Here is a tiny trained network, its code and every weight. The questions are about switching its units off for an input and a class, where a switched-off unit gives its printed mean instead of its output.

import numpy as np


def w(rows, s, z=0):
    codes = np.array(rows[::2]) - 128.0
    scale = np.full(codes.shape[1], s)
    scale[-1] = z or s
    return codes * scale


def norm(h):
    return h / np.sqrt((h * h).mean(-1, keepdims=True) + 1e-5)


def f(y):
    return y / 2 * (1 + np.tanh(0.7978845608 * (y + 0.044715 * y**3)))


def log_softmax(a):
    a = a - a.max(-1, keepdims=True)
    return a - np.log(np.exp(a).sum(-1, keepdims=True))


def net(x, mask):
    res = np.array(x, float).reshape(1, 7) / 4 @ E
    u = 0
    for l in range(3):
        y = f(norm(res) @ A[l][:, :-1].T + A[l][:, -1])
        res = res + np.where(mask[u : u + 13], y, B[l][:, -1]) @ B[l][:, :-1]
        u += 13
    return log_softmax(norm(res)[-1] @ U[:, :-1].T + U[:, -1])


A, B = {}, {}
E = w([
[236,141,128,143],'x0',
[124,128,127,131],'x1',
[118,124,125,141],'x2',
[127,125,130,135],'x3',
[118,248,169,140],'x4',
[121,168,18,110],'x5',
[130,127,127,126],'x6',
],0.011)
A[0] = w([
[116,97,111,157,49],'L0N0',
[121,90,111,128,72],'L0N1',
[103,194,144,157,11],'L0N2',
[119,106,178,146,24],'L0N3',
[131,84,131,116,18],'L0N4',
[106,179,160,133,56],'L0N5',
[104,179,100,120,49],'L0N6',
[134,138,156,140,2],'L0N7',
[98,120,178,166,101],'L0N8',
[61,141,138,42,113],'L0N9',
[117,143,77,139,138],'L0N10',
[102,149,175,152,93],'L0N11',
[3,132,157,105,72],'L0N12',
],0.017,0.0038)
B[0] = w([
[121,141,124,79,133],'L0N0',
[155,93,150,60,150],'L0N1',
[133,143,143,46,179],'L0N2',
[12,70,110,72,161],'L0N3',
[132,128,136,87,144],'L0N4',
[81,102,163,74,174],'L0N5',
[105,94,99,80,173],'L0N6',
[80,137,94,120,121],'L0N7',
[164,154,131,114,182],'L0N8',
[166,112,135,186,198],'L0N9',
[148,127,179,55,182],'L0N10',
[101,94,137,64,173],'L0N11',
[229,160,112,178,254],'L0N12',
],0.011,0.0067)
A[1] = w([
[105,87,251,165,117],'L1N0',
[139,127,197,197,225],'L1N1',
[159,126,124,69,182],'L1N2',
[135,42,87,136,46],'L1N3',
[135,101,109,246,144],'L1N4',
[122,68,91,126,3],'L1N5',
[105,141,12,117,105],'L1N6',
[210,176,134,184,165],'L1N7',
[90,81,95,159,52],'L1N8',
[96,204,165,152,162],'L1N9',
[128,124,158,33,74],'L1N10',
[162,98,134,89,180],'L1N11',
[122,209,174,156,116],'L1N12',
],0.014,0.0027)
B[1] = w([
[46,200,78,221,248],'L1N0',
[162,164,6,177,201],'L1N1',
[60,159,199,154,250],'L1N2',
[178,157,142,68,212],'L1N3',
[210,94,99,125,171],'L1N4',
[199,164,133,56,159],'L1N5',
[58,244,119,210,196],'L1N6',
[174,47,111,217,253],'L1N7',
[216,151,103,75,126],'L1N8',
[254,115,56,25,170],'L1N9',
[53,107,138,134,245],'L1N10',
[71,232,190,147,241],'L1N11',
[225,91,95,89,181],'L1N12',
],0.0079,0.0058)
A[2] = w([
[77,130,159,192,101],'L2N0',
[129,170,170,105,162],'L2N1',
[134,48,144,114,40],'L2N2',
[125,112,178,82,144],'L2N3',
[107,166,104,137,137],'L2N4',
[138,137,139,98,4],'L2N5',
[129,116,167,169,68],'L2N6',
[176,91,107,177,218],'L2N7',
[96,143,113,148,143],'L2N8',
[120,5,176,154,12],'L2N9',
[87,153,132,143,240],'L2N10',
[58,121,143,101,177],'L2N11',
[145,195,99,115,109],'L2N12',
],0.017,0.0019)
B[2] = w([
[20,193,114,157,199],'L2N0',
[111,3,191,106,237],'L2N1',
[102,241,27,57,138],'L2N2',
[112,144,192,147,205],'L2N3',
[84,134,149,186,190],'L2N4',
[172,146,218,91,143],'L2N5',
[124,133,66,183,151],'L2N6',
[131,35,126,154,253],'L2N7',
[82,147,135,180,165],'L2N8',
[77,244,156,84,167],'L2N9',
[162,86,119,232,212],'L2N10',
[150,26,11,153,234],'L2N11',
[87,137,162,185,240],'L2N12',
],0.0076,0.0058)
U = w([
[77,180,124,177,160],'0',
[236,131,93,160,31],'1',
[127,159,164,5,52],'2',
[133,99,149,159,255],'3',
],0.015,0.0031)

Each question gives the input, the list of numbers given to net, and the class t.
The units are the neurons (one row each of A and B). Each row of codes is followed by its name. A weight is (code - 128) times the scale printed after its matrix; where a second scale follows, it is the last column's (A, B and U).
mask holds one flag per neuron, layer by layer. A switched-off neuron (its flag False) gives its mean, the last column of its row in B, instead of its output. The means were averaged over made-up inputs and are rounded, as every weight is.
A unit's drop is (log p(t) with every unit on - log p(t) with that unit switched off) / (log p(t) with every unit on - log p(t) with every unit switched off).
The circuit of an input: a set's keep is (log p(t) with only the set's units on - log p(t) with every unit switched off) / (log p(t) with every unit on - log p(t) with every unit switched off). Starting from the 12 units with the biggest drops (on a tie, the unit counted first), units are removed one at a time, each time the one whose removal leaves the highest keep (on an exact tie, the one counted first), for as long as the keep stays at least 0.8.
units of the circuit, in order: the units of the circuit, biggest drop first
k most important neurons: the k neurons with the biggest drops, biggest first
top k neurons in layer l: the k neurons of layer l with the biggest drops, biggest first
drop of u: that unit's drop, to one decimal
input [-6,4,-5,5,1,-3,-1], class 1: units of the circuit, in order	[L0N12]
input [7,-5,6,-7,-1,-8,-6], class 0: units of the circuit, in order	[L0N12; L1N0; L2N0]
input [-5,-5,4,1,7,-5,-1], class 2: units of the circuit, in order	[L0N2; L1N9]
input [-6,3,-6,-1,8,3,-4], class 2: 2 most important neurons	[L0N2; L0N5]
input [5,-4,4,-3,2,7,-3], class 0: units of the circuit, in order	[L0N12; L1N6]
input [-4,-4,7,-2,-4,-5,7], class 0: units of the circuit, in order	[L1N0; L1N7]
input [6,1,-4,5,3,-6,7], class 0: units of the circuit, in order	[L1N0; L0N12]
input [-7,2,-4,-4,1,6,-1], class 1: 2 most important neurons	[L0N12; L0N9]
input [5,-3,6,3,8,-1,-4], class 2: 2 most important neurons	[L0N2; L0N12]
input [-2,-8,-1,-8,4,5,0], class 3: top 3 neurons in layer 1	[L1N0; L1N1; L1N11]
input [5,-3,-3,-4,-6,-4,-7], class 2: 2 most important neurons	[L0N12; L0N9]
input [3,-1,-2,0,-7,-6,-5], class 2: top 3 neurons in layer 1	[L1N6; L1N3; L1N5]
input [7,2,2,-5,1,8,7], class 0: top 2 neurons in layer 0	[L0N12; L0N9]
input [3,6,7,6,2,2,-1], class 3: 4 most important neurons	[L0N12; L0N6; L1N0; L0N2]
input [-5,4,-3,-5,-2,4,6], class 1: 2 most important neurons	[L0N9; L0N12]
input [-1,6,-6,7,-8,-8,1], class 0: top 2 neurons in layer 1	[L1N0; L1N9]
input [-4,4,3,7,4,3,4], class 1: top 4 neurons in layer 0	[L0N12; L0N9; L0N3; L0N1]
input [6,-5,-3,3,-8,-5,-2], class 2: 3 most important neurons	[L0N12; L0N9; L2N9]
input [-7,3,-3,0,-7,1,0], class 1: most important neuron	[L0N12]
input [-6,-3,-6,0,7,3,7], class 2: 2 most important neurons	[L0N2; L0N5]
input [4,4,-3,-4,-7,8,2], class 0: top neuron in layer 1	[L1N6]
input [3,-7,8,5,2,2,-2], class 3: top 2 neurons in layer 1	[L1N0; L1N2]
input [-7,-6,-1,-2,-2,-5,1], class 1: drop of L0N2	0.0
input [-8,2,-1,2,-7,3,8], class 1: drop of L0N12	1.0
input [-1,-1,6,5,-8,6,5], class 2: drop of L1N3	0.3
input [-7,2,-6,2,-7,-7,-2], class 0: drop of L0N3	0.3
input [0,-1,-4,8,0,-8,-4], class 0: most important neuron	[L2N0]
